Below is a small trained network, with its code and all its weights. Each question gives an input and a target symbol and asks what happens when units are switched off, that is, made to give their printed mean instead of their output.

import numpy as np


def w(rows, s, z=0):
    codes = np.array(rows[::2]) - 128.0
    scale = np.full(codes.shape[1], s)
    scale[-1] = z or s
    return codes * scale


def f(y):
    return y / 2 * (1 + np.tanh(0.7978845608 * (y + 0.044715 * y**3)))


def softmax(a):
    e = np.exp(a - a.max(-1, keepdims=True))
    return e / e.sum(-1, keepdims=True)


def log_softmax(a):
    a = a - a.max(-1, keepdims=True)
    return a - np.log(np.exp(a).sum(-1, keepdims=True))


def net(x, mask):
    ids = ['αγδεζηθλμτφψ'.index(c) for c in x.split()]
    T = len(ids)
    res = E[ids] + P[:T]
    u = 0
    for l in range(3):
        q, k, v = (res @ M[l].T for M in (Q, K, V))
        z = softmax(np.where(np.tri(T) > 0, q @ k.T / 4**0.5, -1e9)) @ v
        res = res + np.where(mask[u], z, O[l][:, -1]) @ O[l][:, :-1]
        u += 1
        y = f(res @ A[l][:, :-1].T + A[l][:, -1])
        res = res + np.where(mask[u : u + 8], y, B[l][:, -1]) @ B[l][:, :-1]
        u += 8
    return log_softmax(res[-1] @ U[:, :-1].T + U[:, -1])


Q, K, V, O, A, B = {}, {}, {}, {}, {}, {}
E = w([
[130,120,73,142,200,129,134,151],'α',
[121,113,163,98,151,136,177,172],'γ',
[145,174,180,125,120,208,156,129],'δ',
[118,144,125,106,115,156,181,212],'ε',
[123,183,73,142,140,144,149,186],'ζ',
[107,116,69,90,148,125,127,182],'η',
[110,192,93,57,107,140,119,126],'θ',
[120,70,150,100,225,116,127,95],'λ',
[175,191,162,169,203,147,170,124],'μ',
[183,162,233,94,119,140,117,140],'τ',
[101,209,208,120,127,3,119,147],'φ',
[145,128,145,139,200,67,18,203],'ψ',
],0.014)
P = w([
[222,38,55,129,63,114,200,77],'0',
[199,70,73,132,75,122,169,93],'1',
[176,91,93,131,89,128,150,99],'2',
[150,108,104,128,112,128,134,117],'3',
[122,121,119,128,124,134,114,131],'4',
[96,135,133,131,141,135,97,144],'5',
[72,149,145,135,152,135,82,162],'6',
[46,167,153,134,164,141,64,175],'7',
[25,177,174,140,172,138,50,191],'8',
[2,189,184,140,188,144,42,207],'9',
],0.0089)
Q[0] = w([
[121,131,125,112,118,125,103,98],'0.h1',
[123,140,115,88,103,151,112,88],'0.h1',
[78,100,120,172,49,239,120,1],'0.h1',
[95,121,102,87,83,180,62,113],'0.h1',
],0.054)
K[0] = w([
[134,134,105,87,129,156,107,113],'0.h1',
[125,131,97,119,138,152,106,104],'0.h1',
[126,98,146,167,218,252,85,110],'0.h1',
[105,154,84,102,177,203,78,180],'0.h1',
],0.046)
V[0] = w([
[3,157,168,117,177,113,92,206],'0.h1',
[193,82,84,177,41,68,169,49],'0.h1',
[4,155,193,214,68,40,144,129],'0.h1',
[175,124,149,131,149,139,111,116],'0.h1',
],0.005)
O[0] = w([
[238,119,71,75,104,124,190,95,50],'0.h1',
[36,145,155,121,136,184,35,81,253],'0.h1',
[204,134,89,2,129,228,107,8,178],'0.h1',
[136,146,136,121,112,150,140,155,123],'0.h1',
],0.0044,0.0028)
A[0] = w([
[102,62,119,159,78,122,128,89,49],'0.n1',
[96,117,134,138,103,132,144,101,21],'0.n2',
[9,173,188,147,156,154,66,164,110],'0.n3',
[153,170,126,130,114,160,120,111,51],'0.n4',
[181,85,121,172,133,132,157,135,3],'0.n5',
[102,141,91,177,173,110,149,127,71],'0.n6',
[108,114,114,113,112,149,166,74,107],'0.n7',
[229,67,93,139,117,159,158,112,29],'0.n8',
],0.013,0.0053)
B[0] = w([
[120,186,145,180,136,101,151,110,122],'0.n1',
[148,119,83,117,118,5,91,195,115],'0.n2',
[171,130,110,113,125,120,154,131,247],'0.n3',
[71,101,124,171,120,173,112,55,126],'0.n4',
[74,114,147,114,124,145,92,147,121],'0.n5',
[96,68,140,144,103,200,44,77,137],'0.n6',
[190,127,127,100,137,114,171,176,125],'0.n7',
[116,186,137,161,105,110,74,74,126],'0.n8',
],0.011,0.012)
Q[1] = w([
[160,99,92,208,102,30,194,153],'1.h1',
[6,100,138,168,183,75,134,149],'1.h1',
[155,136,89,178,122,119,186,79],'1.h1',
[201,82,98,149,22,71,123,46],'1.h1',
],0.015)
K[1] = w([
[112,4,72,190,57,134,211,128],'1.h1',
[140,88,79,132,97,157,151,60],'1.h1',
[147,73,131,114,99,122,137,138],'1.h1',
[208,70,99,217,50,34,165,115],'1.h1',
],0.017)
V[1] = w([
[36,137,218,130,30,97,62,141],'1.h1',
[121,197,160,224,137,114,132,95],'1.h1',
[92,152,151,131,159,86,13,255],'1.h1',
[235,44,115,50,67,159,116,69],'1.h1',
],0.0087)
O[1] = w([
[239,195,120,49,159,170,65,185,4],'1.h1',
[161,156,126,177,178,82,190,114,121],'1.h1',
[167,46,129,156,44,171,2,79,117],'1.h1',
[102,146,161,80,169,160,95,119,158],'1.h1',
],0.008,0.0034)
A[1] = w([
[53,206,210,182,137,53,28,152,61],'1.n1',
[97,183,95,93,64,63,106,101,111],'1.n2',
[130,120,85,123,117,117,124,165,92],'1.n3',
[100,125,109,168,88,117,117,143,81],'1.n4',
[8,189,194,126,156,108,69,155,29],'1.n5',
[110,170,108,168,76,202,146,166,78],'1.n6',
[182,112,115,107,146,53,99,147,3],'1.n7',
[155,106,85,175,172,176,94,173,8],'1.n8',
],0.015,0.0046)
B[1] = w([
[45,157,155,131,196,234,99,159,173],'1.n1',
[124,137,150,55,230,141,146,60,231],'1.n2',
[90,184,109,43,82,130,88,190,147],'1.n3',
[173,182,133,100,178,74,148,199,138],'1.n4',
[77,118,179,175,157,169,116,227,166],'1.n5',
[121,194,96,127,68,168,63,49,255],'1.n6',
[106,170,113,194,46,13,58,126,171],'1.n7',
[62,149,130,161,194,70,252,102,179],'1.n8',
],0.011,0.0024)
Q[2] = w([
[107,88,119,95,170,86,104,83],'2.h1',
[109,173,137,102,168,178,117,62],'2.h1',
[117,155,125,94,129,162,115,121],'2.h1',
[117,144,163,71,179,254,192,58],'2.h1',
],0.038)
K[2] = w([
[115,98,128,123,189,94,79,97],'2.h1',
[120,174,137,148,153,140,91,50],'2.h1',
[115,173,147,117,102,131,106,101],'2.h1',
[148,202,255,142,157,102,118,47],'2.h1',
],0.04)
V[2] = w([
[80,152,127,172,153,199,83,205],'2.h1',
[169,128,120,107,117,2,151,65],'2.h1',
[128,136,110,139,141,150,149,142],'2.h1',
[69,105,113,183,130,184,168,135],'2.h1',
],0.0057)
O[2] = w([
[210,91,74,228,43,88,128,141,47],'2.h1',
[40,181,157,4,172,182,76,89,244],'2.h1',
[136,145,123,118,121,125,113,150,110],'2.h1',
[180,123,126,208,85,172,90,194,5],'2.h1',
],0.0038,0.0023)
A[2] = w([
[153,95,118,68,111,131,185,69,182],'2.n1',
[202,97,233,159,148,87,159,130,126],'2.n2',
[144,46,94,81,77,122,177,211,85],'2.n3',
[129,97,7,141,112,165,134,176,76],'2.n4',
[109,64,181,115,160,143,96,101,116],'2.n5',
[37,109,135,119,96,128,137,87,2],'2.n6',
[193,124,222,172,93,148,160,127,135],'2.n7',
[171,114,150,119,34,173,202,170,117],'2.n8',
],0.016,0.0065)
B[2] = w([
[124,138,144,132,132,66,101,67,254],'2.n1',
[152,101,86,122,133,173,58,146,198],'2.n2',
[217,140,190,159,189,87,82,154,176],'2.n3',
[94,133,14,91,152,127,142,149,173],'2.n4',
[129,132,95,152,93,177,117,144,243],'2.n5',
[159,60,95,134,127,104,165,204,176],'2.n6',
[203,186,158,117,92,77,210,168,197],'2.n7',
[3,46,187,104,84,179,145,112,191],'2.n8',
],0.018,0.0084)
U = w([
[162,119,146,11,45,136,110,194,62],'α',
[87,199,190,98,176,224,121,176,95],'γ',
[161,57,111,170,73,155,53,108,229],'δ',
[200,158,151,184,139,151,200,120,177],'ε',
[85,145,180,148,64,133,189,118,58],'ζ',
[77,153,157,172,68,70,95,185,112],'η',
[124,173,180,51,139,130,111,78,255],'θ',
[74,85,146,66,104,161,140,187,79],'λ',
[91,68,134,163,219,111,254,114,145],'μ',
[132,57,225,113,155,118,126,157,113],'τ',
[148,106,126,43,160,95,104,192,59],'φ',
[103,185,73,84,69,141,154,148,38],'ψ',
],0.0067,0.0044)

Each question gives the input, a string of symbols that net reads in full, and the target symbol t.
The units are the heads (4 rows each of Q, K, V and O) and the neurons (one row each of A and B). Each row of codes is followed by its name. A weight is (code - 128) times the scale printed after its matrix; where a second scale follows, it is the last column's (O, A, B and U).
mask holds one flag per unit, layer by layer, with each layer's heads first. A switched-off unit (its flag False) gives its mean, the last column of its rows in O or B, instead of its output. The means were averaged over made-up inputs and are rounded, as every weight is.
A unit's drop is (log p(t) with every unit on - log p(t) with that unit switched off) / (log p(t) with every unit on - log p(t) with every unit switched off).
The circuit of an input: a set's keep is (log p(t) with only the set's units on - log p(t) with every unit switched off) / (log p(t) with every unit on - log p(t) with every unit switched off). Starting from the 12 units with the biggest drops (on a tie, the unit counted first), units are removed one at a time, each time the one whose removal leaves the highest keep (on an exact tie, the one counted first), for as long as the keep stays at least 0.8.
circuit, biggest first: the units of the circuit, biggest drop first
top k neurons: the k neurons with the biggest drops, biggest first
top k neurons in layer l: the k neurons of layer l with the biggest drops, biggest first
input μ ζ η φ φ, target γ: circuit, biggest first -> (1.n1)
input φ λ θ φ γ, target τ: top 4 neurons in layer 1 -> (1.n1; 1.n6; 1.n7; 1.n2)
input μ γ λ μ φ δ δ μ τ ζ, target γ: top 3 neurons -> (1.n5; 2.n1; 0.n3)
input φ γ α λ λ λ η γ, target λ: top 4 neurons -> (1.n5; 2.n6; 2.n5; 2.n7)
input τ γ γ ψ, target η: circuit, biggest first -> (1.n7; 0.n3; 0.h1)
input μ φ φ γ ζ ζ φ γ μ λ, target μ: top 2 neurons in layer 2 -> (2.n6; 2.n3)
input ψ ε φ α η, target θ: circuit, biggest first -> (0.h1; 2.h1; 2.n1)
input η μ η γ γ φ η δ ψ, target δ: circuit, biggest first -> (0.h1; 1.h1)
input φ ψ ψ μ α ψ, target δ: top 2 neurons -> (0.n3; 2.n7)
input θ τ θ μ, target ε: circuit, biggest first -> (2.n7; 2.h1; 2.n8)
input γ ε ε, target λ: circuit, biggest first -> (2.n8; 1.n2)
input φ μ ψ γ, target δ: circuit, biggest first -> (0.h1; 1.h1; 2.n5)
input γ ζ μ ψ, target η: circuit, biggest first -> (0.n3; 1.n7; 0.h1)
input γ λ θ α η τ η μ φ, target θ: top 4 neurons -> (0.n3; 1.n2; 2.n1; 0.n6)
input α ψ δ φ ψ η, target δ: circuit, biggest first -> (0.h1; 1.h1; 2.n5; 0.n3)
input γ φ μ φ ζ, target ψ: top 4 neurons -> (1.n2; 1.n1; 2.n4; 0.n3)
input η γ λ α α, target μ: circuit, biggest first -> (1.n8; 0.h1; 0.n6)
input γ ψ δ θ λ φ μ γ λ ζ, target λ: top 2 neurons -> (1.n5; 2.n6)
input γ δ α τ θ, target θ: circuit, biggest first -> (1.n2; 2.n1)
input ζ τ φ φ μ, target ε: circuit, biggest first -> (1.n1; 2.h1; 2.n7)
input α λ γ ε α α η φ, target θ: circuit, biggest first -> (0.h1; 1.n2)
input μ μ μ μ λ η τ θ φ δ, target θ: circuit, biggest first -> (0.h1; 2.h1; 2.n1)
input δ ε η μ φ ζ λ, target θ: circuit, biggest first -> (0.h1; 2.n1)
input φ λ η λ, target λ: top 3 neurons -> (1.n5; 0.n3; 2.n5)
input η ζ η λ τ γ, target τ: top 2 neurons -> (2.n3; 0.n3)
input δ ψ φ θ γ θ ψ θ, target δ: top 2 neurons -> (2.n5; 2.n6)
input θ α δ ε φ λ λ φ, target γ: top 3 neurons -> (1.n1; 1.n2; 2.n1)
input μ μ θ θ, target θ: top neuron -> (1.n2)
input φ δ ψ η, target δ: top 3 neurons in layer 2 -> (2.n5; 2.n1; 2.n7)
input λ ε μ μ δ μ μ θ ζ, target ψ: top 2 neurons -> (1.n6; 2.n4)
